Here is a tiny trained network, its code and every weight. The questions are about switching its units off for an input and a target symbol, where a switched-off unit gives its printed mean instead of its output.

import numpy as np


def w(rows, s, z=0):
    codes = np.array(rows[::2]) - 128.0
    scale = np.full(codes.shape[1], s)
    scale[-1] = z or s
    return codes * scale


def f(y):
    return np.maximum(y, 0)


def softmax(a):
    e = np.exp(a - a.max(-1, keepdims=True))
    return e / e.sum(-1, keepdims=True)


def log_softmax(a):
    a = a - a.max(-1, keepdims=True)
    return a - np.log(np.exp(a).sum(-1, keepdims=True))


def net(x, mask):
    ids = ['γδεημξστψ'.index(c) for c in x.split()]
    T = len(ids)
    res = E[ids] + P[:T]
    r = res
    for j in range(3):
        rows = slice(4 * j, 4 * j + 4)
        q, k, v = (r @ M[0][rows].T for M in (Q, K, V))
        z = softmax(np.where(np.tri(T) > 0, q @ k.T / 4**0.5, -1e9)) @ v
        o = O[0][rows]
        res = res + np.where(mask[j], z, o[:, -1]) @ o[:, :-1]
    y = f(res @ A[0][:, :-1].T + A[0][:, -1])
    res = res + np.where(mask[3:7], y, B[0][:, -1]) @ B[0][:, :-1]
    return log_softmax(res[-1] @ U[:, :-1].T + U[:, -1])


Q, K, V, O, A, B = {}, {}, {}, {}, {}, {}
E = w([
[128,35,137,143,86,11],'γ',
[202,211,68,39,153,33],'δ',
[206,96,143,127,89,107],'ε',
[141,140,160,75,7,147],'η',
[244,116,146,111,93,189],'μ',
[126,92,151,23,244,147],'ξ',
[166,143,96,189,135,155],'σ',
[206,86,143,128,85,102],'τ',
[207,86,149,121,84,102],'ψ',
],0.018)
P = w([
[254,240,205,84,207,98],'0',
[198,72,60,41,77,53],'1',
[167,71,82,82,83,84],'2',
[150,69,97,104,86,103],'3',
[140,66,110,122,89,122],'4',
[134,65,118,134,91,132],'5',
[126,61,127,144,97,144],'6',
[123,59,136,154,100,150],'7',
[112,51,139,162,108,160],'8',
[114,54,147,174,108,168],'9',
[115,49,153,179,113,175],'10',
[113,47,154,185,112,183],'11',
],0.0093)
Q[0] = w([
[68,131,120,87,134,234],'H0',
[69,11,182,161,39,69],'H0',
[90,146,104,189,200,108],'H0',
[53,130,6,129,64,153],'H0',
[130,204,69,63,144,134],'H1',
[135,83,108,190,30,67],'H1',
[68,89,191,119,210,142],'H1',
[62,125,227,136,124,114],'H1',
[112,203,220,139,114,164],'H2',
[154,173,51,134,104,96],'H2',
[152,139,143,222,124,99],'H2',
[92,160,132,48,172,107],'H2',
],0.011)
K[0] = w([
[86,128,114,71,178,136],'H0',
[85,49,187,135,122,145],'H0',
[157,188,35,175,116,131],'H0',
[86,141,155,171,139,70],'H0',
[115,187,142,155,100,94],'H1',
[153,126,133,67,141,255],'H1',
[87,181,131,157,122,39],'H1',
[95,179,97,107,103,101],'H1',
[87,147,160,81,88,143],'H2',
[111,130,161,133,131,76],'H2',
[46,105,152,135,160,108],'H2',
[166,153,102,149,88,165],'H2',
],0.015)
V[0] = w([
[150,171,141,135,130,136],'H0',
[126,129,4,226,139,169],'H0',
[155,107,105,162,84,166],'H0',
[153,130,208,122,86,85],'H0',
[127,140,151,129,112,193],'H1',
[143,127,144,174,64,156],'H1',
[116,74,184,106,143,126],'H1',
[84,81,151,139,138,136],'H1',
[134,56,151,97,182,166],'H2',
[109,134,160,173,87,123],'H2',
[178,105,112,198,140,99],'H2',
[151,133,37,154,209,124],'H2',
],0.016)
O[0] = w([
[126,99,112,110,114,114,102],'H0',
[119,127,110,185,59,235,1],'H0',
[153,150,142,109,54,142,166],'H0',
[195,143,148,123,139,4,247],'H0',
[118,126,106,80,142,121,117],'H1',
[148,120,65,91,148,183,111],'H1',
[116,155,159,135,107,124,181],'H1',
[99,149,127,137,92,150,66],'H1',
[111,129,207,42,109,125,171],'H2',
[109,168,70,162,109,124,74],'H2',
[176,173,109,106,131,63,208],'H2',
[167,119,178,166,223,74,115],'H2',
],0.014,0.0094)
A[0] = w([
[70,81,195,148,143,141,28],'N0',
[136,69,146,80,96,70,92],'N1',
[91,249,134,92,240,143,1],'N2',
[136,238,143,119,211,97,90],'N3',
],0.012,0.0078)
B[0] = w([
[202,164,11,130,150,105,157],'N0',
[117,112,103,184,149,190,253],'N1',
[113,68,94,137,7,76,151],'N2',
[93,192,140,104,129,195,214],'N3',
],0.011,0.038)
U = w([
[145,175,136,80,167,131,185],'γ',
[173,108,129,63,131,3,190],'δ',
[149,121,93,144,108,131,104],'ε',
[78,147,73,187,123,224,118],'η',
[128,150,138,118,140,157,2],'μ',
[124,150,136,120,141,164,5],'ξ',
[107,103,158,94,147,211,181],'σ',
[108,153,176,121,100,151,235],'τ',
[134,146,141,117,142,149,2],'ψ',
],0.013,0.0089)

Each question gives the input, a string of symbols that net reads in full, and the target symbol t.
The units are the heads (4 rows each of Q, K, V and O) and the neurons (one row each of A and B). Each row of codes is followed by its name. A weight is (code - 128) times the scale printed after its matrix; where a second scale follows, it is the last column's (O, A, B and U).
mask holds one flag per unit, heads first, then neurons. A switched-off unit (its flag False) gives its mean, the last column of its rows in O or B, instead of its output. The means were averaged over made-up inputs and are rounded, as every weight is.
A unit's drop is (log p(t) with every unit on - log p(t) with that unit switched off) / (log p(t) with every unit on - log p(t) with every unit switched off).
The circuit of an input: a set's keep is (log p(t) with only the set's units on - log p(t) with every unit switched off) / (log p(t) with every unit on - log p(t) with every unit switched off). Starting from all 7 units, units are removed one at a time, each time the one whose removal leaves the highest keep (on an exact tie, the one counted first), for as long as the keep stays at least 0.8.
circuit, biggest first: the units of the circuit, biggest drop first
unit that matters most: the unit with the biggest drop
k most important neurons: the k neurons with the biggest drops, biggest first
heads that matter: for each layer, one digit per head in row order, 1 if its drop is at least 0.15 and else 0, layers parted by /
input γ σ γ σ μ ψ ψ ξ η, target σ: heads that matter => 101
input η γ η ξ μ σ μ σ τ, target σ: heads that matter => 001
input σ σ μ ψ, target γ: circuit, biggest first => H2, N3, N2
input σ σ ψ ψ γ γ σ ξ, target τ: unit that matters most => N3
input η σ ξ σ γ σ η μ η σ η, target σ: 2 most important neurons => N0, N2
input σ ξ σ σ σ τ μ, target σ: 2 most important neurons => N1, N3
input η σ η σ η δ δ η δ σ, target ε: circuit, biggest first => N1, N3, H0, H2
input ξ γ σ ψ σ ε, target τ: heads that matter => 110
input ξ σ γ η, target τ: heads that matter => 010
input σ σ γ σ μ δ σ σ τ σ σ μ, target δ: circuit, biggest first => N3, N1
input γ σ ε τ σ σ, target ε: circuit, biggest first => N1, H0, N3, H1
input τ γ τ τ σ σ σ δ η, target γ: circuit, biggest first => H0, N2, H1
input γ τ γ σ, target γ: heads that matter => 100
input σ ξ τ γ σ σ ψ, target τ: unit that matters most => N1
input η η ψ σ δ η σ η σ σ η η, target η: heads that matter => 011
input τ σ η γ ψ μ σ ξ σ, target σ: heads that matter => 001
input μ σ ξ, target σ: circuit, biggest first => N1, N0, H2
input μ σ ε η η σ γ γ ε η σ μ, target δ: heads that matter => 001
input σ η μ ξ, target σ: heads that matter => 000
input σ μ σ γ ε σ σ τ δ μ σ τ, target δ: circuit, biggest first => N3
input τ ξ μ σ σ σ η η η ξ σ η, target η: heads that matter => 111
